Below is a small trained network, with its code and all its weights. Each question gives an input and a class and asks what happens when units are switched off, that is, made to give their printed mean instead of their output.

import numpy as np


def w(rows, s, z=0):
    codes = np.array(rows[::2]) - 128.0
    scale = np.full(codes.shape[1], s)
    scale[-1] = z or s
    return codes * scale


def f(y):
    return np.maximum(y, 0)


def log_softmax(a):
    a = a - a.max(-1, keepdims=True)
    return a - np.log(np.exp(a).sum(-1, keepdims=True))


def net(x, mask):
    res = np.array(x, float).reshape(1, 5) / 4 @ E
    y = f(res @ A[0][:, :-1].T + A[0][:, -1])
    res = res + np.where(mask, y, B[0][:, -1]) @ B[0][:, :-1]
    return log_softmax(res[-1] @ U[:, :-1].T + U[:, -1])


A, B = {}, {}
E = w([
[94,97,2,96,118],'x0',
[130,129,128,129,127],'x1',
[63,246,117,173,168],'x2',
[200,138,109,136,235],'x3',
[126,76,134,254,143],'x4',
],0.01)
A[0] = w([
[123,86,84,194,138,101],'n1',
[109,87,8,140,135,95],'n2',
[31,129,166,128,45,83],'n3',
[25,122,118,121,182,148],'n4',
[130,134,104,187,147,112],'n5',
[177,53,123,109,137,99],'n6',
[120,103,145,175,131,60],'n7',
[129,130,63,103,116,58],'n8',
[122,82,144,110,78,158],'n9',
[134,134,218,103,167,77],'n10',
[145,132,115,114,205,75],'n11',
[103,135,165,42,140,40],'n12',
[169,112,121,137,199,109],'n13',
[116,119,58,113,143,62],'n14',
[132,192,90,60,100,130],'n15',
[119,172,77,151,141,130],'n16',
[90,110,133,174,80,135],'n17',
[94,144,148,85,101,134],'n18',
[144,140,180,122,123,110],'n19',
[168,130,116,126,205,123],'n20',
[120,103,118,33,150,135],'n21',
[171,43,103,124,128,96],'n22',
[124,149,159,77,147,86],'n23',
[165,177,165,166,93,254],'n24',
[136,143,118,97,113,84],'n25',
[90,91,127,193,111,146],'n26',
[90,177,158,140,184,93],'n27',
[154,125,192,134,160,84],'n28',
[142,148,127,102,117,251],'n29',
[121,155,172,124,130,132],'n30',
[79,185,96,178,174,54],'n31',
[123,112,71,121,108,208],'n32',
[138,135,180,129,123,82],'n33',
],0.015,0.0084)
B[0] = w([
[106,104,204,152,254,194],'n1',
[147,45,124,187,88,225],'n2',
[102,107,26,33,129,234],'n3',
[169,213,215,122,50,202],'n4',
[123,179,125,123,157,186],'n5',
[119,177,231,53,57,209],'n6',
[55,68,171,99,181,160],'n7',
[69,43,117,165,105,169],'n8',
[155,201,126,83,126,214],'n9',
[96,47,100,166,73,191],'n10',
[62,86,28,60,117,183],'n11',
[37,124,182,124,191,176],'n12',
[120,148,45,20,124,198],'n13',
[78,60,90,195,74,174],'n14',
[112,113,175,164,204,222],'n15',
[151,184,192,119,64,197],'n16',
[139,125,70,82,176,201],'n17',
[135,119,92,133,183,187],'n18',
[113,48,136,182,84,173],'n19',
[113,121,34,101,142,209],'n20',
[121,143,177,163,163,217],'n21',
[93,201,218,88,75,213],'n22',
[69,49,186,140,176,167],'n23',
[224,109,111,141,118,255],'n24',
[83,101,123,134,163,150],'n25',
[125,128,166,98,232,213],'n26',
[96,179,185,92,75,208],'n27',
[129,67,129,152,107,182],'n28',
[250,174,157,136,191,224],'n29',
[130,118,104,205,73,180],'n30',
[86,131,195,92,75,220],'n31',
[218,94,131,186,84,217],'n32',
[58,40,91,179,65,162],'n33',
],0.007,0.011)
U = w([
[68,164,204,94,27,67],'0',
[61,40,104,238,57,104],'1',
[49,102,171,158,251,72],'2',
[47,121,13,41,120,105],'3',
[150,142,131,156,125,252],'4',
[228,178,102,193,148,97],'5',
],0.012,0.017)

Each question gives the input, the list of numbers given to net, and the class t.
The units are the neurons (one row each of A and B). Each row of codes is followed by its name. A weight is (code - 128) times the scale printed after its matrix; where a second scale follows, it is the last column's (A, B and U).
mask holds one flag per neuron, in row order. A switched-off neuron (its flag False) gives its mean, the last column of its row in B, instead of its output. The means were averaged over made-up inputs and are rounded, as every weight is.
A unit's drop is (log p(t) with every unit on - log p(t) with that unit switched off) / (log p(t) with every unit on - log p(t) with every unit switched off).
The circuit of an input: a set's keep is (log p(t) with only the set's units on - log p(t) with every unit switched off) / (log p(t) with every unit on - log p(t) with every unit switched off). Starting from the 12 units with the biggest drops (on a tie, the unit counted first), units are removed one at a time, each time the one whose removal leaves the highest keep (on an exact tie, the one counted first), for as long as the keep stays at least 0.8.
circuit, biggest first: the units of the circuit, biggest drop first
unit that matters most: the unit with the biggest drop
top k neurons: the k neurons with the biggest drops, biggest first
drop of u: that unit's drop, to one decimal
input [5,3,7,-5,-4], class 0: unit that matters most	n4
input [-2,5,-1,7,-6], class 3: top 2 neurons	n11; n13
input [-7,-7,0,-8,7], class 3: circuit, biggest first	n3; n17
input [-3,8,5,-3,-5], class 4: circuit, biggest first	n6; n22
input [-6,-2,-1,7,3], class 3: top 2 neurons	n13; n20
input [0,4,-4,5,-3], class 3: top 2 neurons	n13; n20
input [3,-4,-7,8,4], class 3: top 4 neurons	n13; n20; n11; n4
input [5,-4,-4,4,-5], class 1: circuit, biggest first	n14; n2
input [-2,-5,8,4,7], class 0: top 2 neurons	n31; n27
input [-7,-6,4,8,1], class 3: circuit, biggest first	n13; n11
input [2,6,1,-4,-2], class 4: top 3 neurons	n13; n11; n20
input [3,-5,-3,7,7], class 2: top 2 neurons	n1; n3
input [-1,7,-5,-3,-6], class 4: top 2 neurons	n1; n26
input [-2,4,1,4,7], class 2: unit that matters most	n1
input [-4,-4,3,0,2], class 1: top 2 neurons	n9; n6
input [4,3,8,7,-5], class 0: top 2 neurons	n16; n4
input [8,1,-6,2,-2], class 1: top 3 neurons	n2; n14; n8
input [3,6,-8,8,0], class 0: top 3 neurons	n6; n22; n3
input [4,-3,0,7,0], class 3: top 3 neurons	n11; n13; n20
input [-1,-2,-7,4,-1], class 0: circuit, biggest first	n6
input [8,6,4,5,1], class 1: drop of n2	0.1
input [-4,-5,-4,-7,6], class 3: drop of n18	0.0
input [4,6,7,7,-2], class 0: drop of n16	0.7
